Below are the code and all the weights of a small trained network. Each question names an input and a target symbol and asks about switching units off, where a switched-off unit gives its printed mean instead of its output.

import numpy as np


def w(rows, s, z=0):
    codes = np.array(rows[::2]) - 128.0
    scale = np.full(codes.shape[1], s)
    scale[-1] = z or s
    return codes * scale


def f(y):
    return np.maximum(y, 0)


def softmax(a):
    e = np.exp(a - a.max(-1, keepdims=True))
    return e / e.sum(-1, keepdims=True)


def log_softmax(a):
    a = a - a.max(-1, keepdims=True)
    return a - np.log(np.exp(a).sum(-1, keepdims=True))


def net(x, mask):
    ids = ['ΓΛΞΠΣΨαβδεζημτφ'.index(c) for c in x.split()]
    T = len(ids)
    res = E[ids] + P[:T]
    u = 0
    for l in range(2):
        r = res
        for j in range(2):
            rows = slice(2 * j, 2 * j + 2)
            q, k, v = (r @ M[l][rows].T for M in (Q, K, V))
            z = softmax(np.where(np.tri(T) > 0, q @ k.T / 2**0.5, -1e9)) @ v
            o = O[l][rows]
            res = res + np.where(mask[u + j], z, o[:, -1]) @ o[:, :-1]
        u += 2
        y = f(res @ A[l][:, :-1].T + A[l][:, -1])
        res = res + np.where(mask[u : u + 16], y, B[l][:, -1]) @ B[l][:, :-1]
        u += 16
    return log_softmax(res[-1] @ U[:, :-1].T + U[:, -1])


Q, K, V, O, A, B = {}, {}, {}, {}, {}, {}
E = w([
[57,67,147],'Γ',
[152,113,126],'Λ',
[78,179,185],'Ξ',
[147,127,148],'Π',
[170,95,102],'Σ',
[149,123,144],'Ψ',
[191,84,91],'α',
[148,123,143],'β',
[167,63,44],'δ',
[11,130,95],'ε',
[2,124,159],'ζ',
[101,176,135],'η',
[165,110,128],'μ',
[114,117,42],'τ',
[166,101,112],'φ',
],0.02)
P = w([
[87,69,34],'0',
[142,182,164],'1',
[119,42,205],'2',
[134,187,131],'3',
[61,19,199],'4',
[134,190,118],'5',
[16,5,200],'6',
[137,188,104],'7',
],0.017)
Q[0] = w([
[24,114,85],'0.h1',
[1,151,105],'0.h1',
[208,109,139],'0.h2',
[26,138,102],'0.h2',
],0.0088)
K[0] = w([
[169,177,83],'0.h1',
[175,227,126],'0.h1',
[69,247,105],'0.h2',
[117,123,188],'0.h2',
],0.011)
V[0] = w([
[188,255,66],'0.h1',
[221,64,226],'0.h1',
[138,45,173],'0.h2',
[111,226,75],'0.h2',
],0.0037)
O[0] = w([
[222,183,189,40],'0.h1',
[159,116,179,4],'0.h1',
[190,6,112,225],'0.h2',
[173,20,1,22],'0.h2',
],0.0063,0.0023)
A[0] = w([
[131,125,40,183],'0.n1',
[93,9,160,56],'0.n2',
[89,50,62,187],'0.n3',
[61,251,114,154],'0.n4',
[64,144,161,188],'0.n5',
[240,163,198,84],'0.n6',
[112,2,58,1],'0.n7',
[84,131,198,72],'0.n8',
[196,58,106,120],'0.n9',
[44,228,244,68],'0.n10',
[206,220,70,118],'0.n11',
[183,85,218,110],'0.n12',
[49,134,43,126],'0.n13',
[105,220,115,203],'0.n14',
[106,151,137,218],'0.n15',
[69,121,146,71],'0.n16',
],0.0093,0.0083)
B[0] = w([
[147,75,141,196],'0.n1',
[136,173,104,218],'0.n2',
[141,99,180,250],'0.n3',
[168,84,36,197],'0.n4',
[74,71,155,226],'0.n5',
[230,132,138,135],'0.n6',
[91,186,146,185],'0.n7',
[83,193,125,175],'0.n8',
[40,136,139,159],'0.n9',
[73,164,108,210],'0.n10',
[136,255,47,155],'0.n11',
[127,125,81,164],'0.n12',
[204,130,131,206],'0.n13',
[159,91,33,192],'0.n14',
[112,63,126,204],'0.n15',
[190,119,39,166],'0.n16',
],0.0077,0.011)
Q[1] = w([
[34,62,161],'1.h1',
[115,51,152],'1.h1',
[133,168,9],'1.h2',
[111,73,99],'1.h2',
],0.012)
K[1] = w([
[164,151,224],'1.h1',
[25,3,197],'1.h1',
[36,253,102],'1.h2',
[1,174,217],'1.h2',
],0.0088)
V[1] = w([
[177,149,91],'1.h1',
[68,1,62],'1.h1',
[94,139,102],'1.h2',
[162,51,132],'1.h2',
],0.0095)
O[1] = w([
[188,131,96,100],'1.h1',
[14,145,80,249],'1.h1',
[73,143,127,152],'1.h2',
[151,2,152,149],'1.h2',
],0.0071,0.022)
A[1] = w([
[181,205,92,227],'1.n1',
[208,61,132,82],'1.n2',
[131,146,91,218],'1.n3',
[64,139,84,121],'1.n4',
[157,58,68,115],'1.n5',
[221,131,94,41],'1.n6',
[79,89,158,158],'1.n7',
[85,149,160,255],'1.n8',
[102,129,79,117],'1.n9',
[95,134,71,114],'1.n10',
[193,220,151,157],'1.n11',
[206,73,166,124],'1.n12',
[92,68,192,24],'1.n13',
[160,210,5,104],'1.n14',
[143,237,111,112],'1.n15',
[180,88,119,180],'1.n16',
],0.013,0.0091)
B[1] = w([
[127,127,238,154],'1.n1',
[135,84,200,131],'1.n2',
[197,139,140,171],'1.n3',
[182,127,152,252],'1.n4',
[38,178,134,170],'1.n5',
[63,71,60,135],'1.n6',
[155,131,91,220],'1.n7',
[129,57,94,202],'1.n8',
[160,123,158,200],'1.n9',
[164,124,155,213],'1.n10',
[84,181,96,133],'1.n11',
[143,106,208,129],'1.n12',
[106,194,137,181],'1.n13',
[94,192,112,199],'1.n14',
[133,11,146,144],'1.n15',
[3,85,173,136],'1.n16',
],0.011,0.03)
U = w([
[57,108,56,188],'Γ',
[176,65,143,254],'Λ',
[139,226,14,200],'Ξ',
[83,222,111,123],'Π',
[116,159,158,64],'Σ',
[112,151,180,43],'Ψ',
[121,157,159,64],'α',
[139,211,170,148],'β',
[210,134,217,196],'δ',
[120,156,162,51],'ε',
[122,161,153,63],'ζ',
[116,163,153,67],'η',
[133,139,179,36],'μ',
[251,118,80,134],'τ',
[115,164,147,56],'φ',
],0.011,0.0067)

Each question gives the input, a string of symbols that net reads in full, and the target symbol t.
The units are the heads (2 rows each of Q, K, V and O) and the neurons (one row each of A and B). Each row of codes is followed by its name. A weight is (code - 128) times the scale printed after its matrix; where a second scale follows, it is the last column's (O, A, B and U).
mask holds one flag per unit, layer by layer, with each layer's heads first. A switched-off unit (its flag False) gives its mean, the last column of its rows in O or B, instead of its output. The means were averaged over made-up inputs and are rounded, as every weight is.
A unit's drop is (log p(t) with every unit on - log p(t) with that unit switched off) / (log p(t) with every unit on - log p(t) with every unit switched off).
The circuit of an input: a set's keep is (log p(t) with only the set's units on - log p(t) with every unit switched off) / (log p(t) with every unit on - log p(t) with every unit switched off). Starting from the 12 units with the biggest drops (on a tie, the unit counted first), units are removed one at a time, each time the one whose removal leaves the highest keep (on an exact tie, the one counted first), for as long as the keep stays at least 0.8.
circuit, biggest first: the units of the circuit, biggest drop first
top k neurons: the k neurons with the biggest drops, biggest first
top k neurons in layer l: the k neurons of layer l with the biggest drops, biggest first
input Ξ η δ Ξ δ Ψ α δ, target δ: circuit, biggest first	[1.h2, 0.n11, 1.n1, 1.n15]
input Ξ ε η τ Ξ α, target δ: circuit, biggest first	[1.h2, 1.n1, 1.n15, 0.n11]
input Π Γ δ Π Λ Π τ Γ, target Λ: top 2 neurons	[1.n14, 1.n5]
input ζ Ξ Π η, target β: top 4 neurons in layer 1	[1.n14, 1.n1, 1.n11, 1.n8]
input φ α Ξ ε, target Ξ: top 4 neurons in layer 0	[0.n4, 0.n14, 0.n5, 0.n11]
input β η η δ τ δ η, target Λ: circuit, biggest first	[1.n14]
input ζ Γ Γ φ, target Λ: top 2 neurons in layer 1	[1.n14, 1.n13]
input Π Γ Ψ ε α δ μ, target Γ: circuit, biggest first	[1.n3, 1.n1]
input α Λ ζ Π Ψ Π ζ, target Λ: top 2 neurons in layer 1	[1.n4, 1.n8]
input ε Ξ φ τ ε ε Ξ, target Λ: top 2 neurons in layer 1	[1.n4, 1.n8]
input η ε β, target Γ: top 2 neurons	[1.n4, 1.n10]
input η δ Λ τ φ Σ, target Π: top 3 neurons	[0.n5, 0.n11, 1.n8]
input α Ξ Ξ η δ Π α β, target β: circuit, biggest first	[1.n1, 1.h2]
input Π Π Ξ Ψ α ε Ξ μ, target δ: top 2 neurons in layer 1	[1.n1, 1.n15]
input ζ Π Ξ Σ, target δ: top 2 neurons in layer 1	[1.n7, 1.n1]
input Ξ α δ δ Π τ Γ α, target Λ: top 2 neurons	[0.n3, 0.n1]
input φ α Σ, target Γ: top 2 neurons	[1.n4, 1.n10]
input β ε β Λ, target Ξ: top 2 neurons in layer 1	[1.n14, 1.n1]
input τ Σ Π ε η ε ζ Π, target τ: top 2 neurons in layer 0	[0.n2, 0.n10]
input η μ η φ, target β: top 4 neurons	[1.n1, 1.n14, 1.n8, 0.n4]
input ε φ Λ Ψ, target Ξ: top 2 neurons in layer 0	[0.n2, 0.n7]
input μ τ Λ ε Ξ Λ, target δ: top 2 neurons in layer 0	[0.n10, 0.n8]
input Ξ Ψ ζ β η Ψ φ, target Γ: top 2 neurons	[1.n3, 1.n10]
input Π Π α ε ε, target Λ: top 3 neurons	[1.n14, 1.n4, 1.n5]
input Ψ β φ, target Γ: top 2 neurons	[1.n4, 1.n10]
input α ε ε ε μ δ Λ, target Γ: top 2 neurons in layer 0	[0.n14, 0.n4]
input Ξ μ φ Π Ξ Ψ, target δ: top 4 neurons in layer 1	[1.n1, 1.n15, 1.n5, 1.n7]
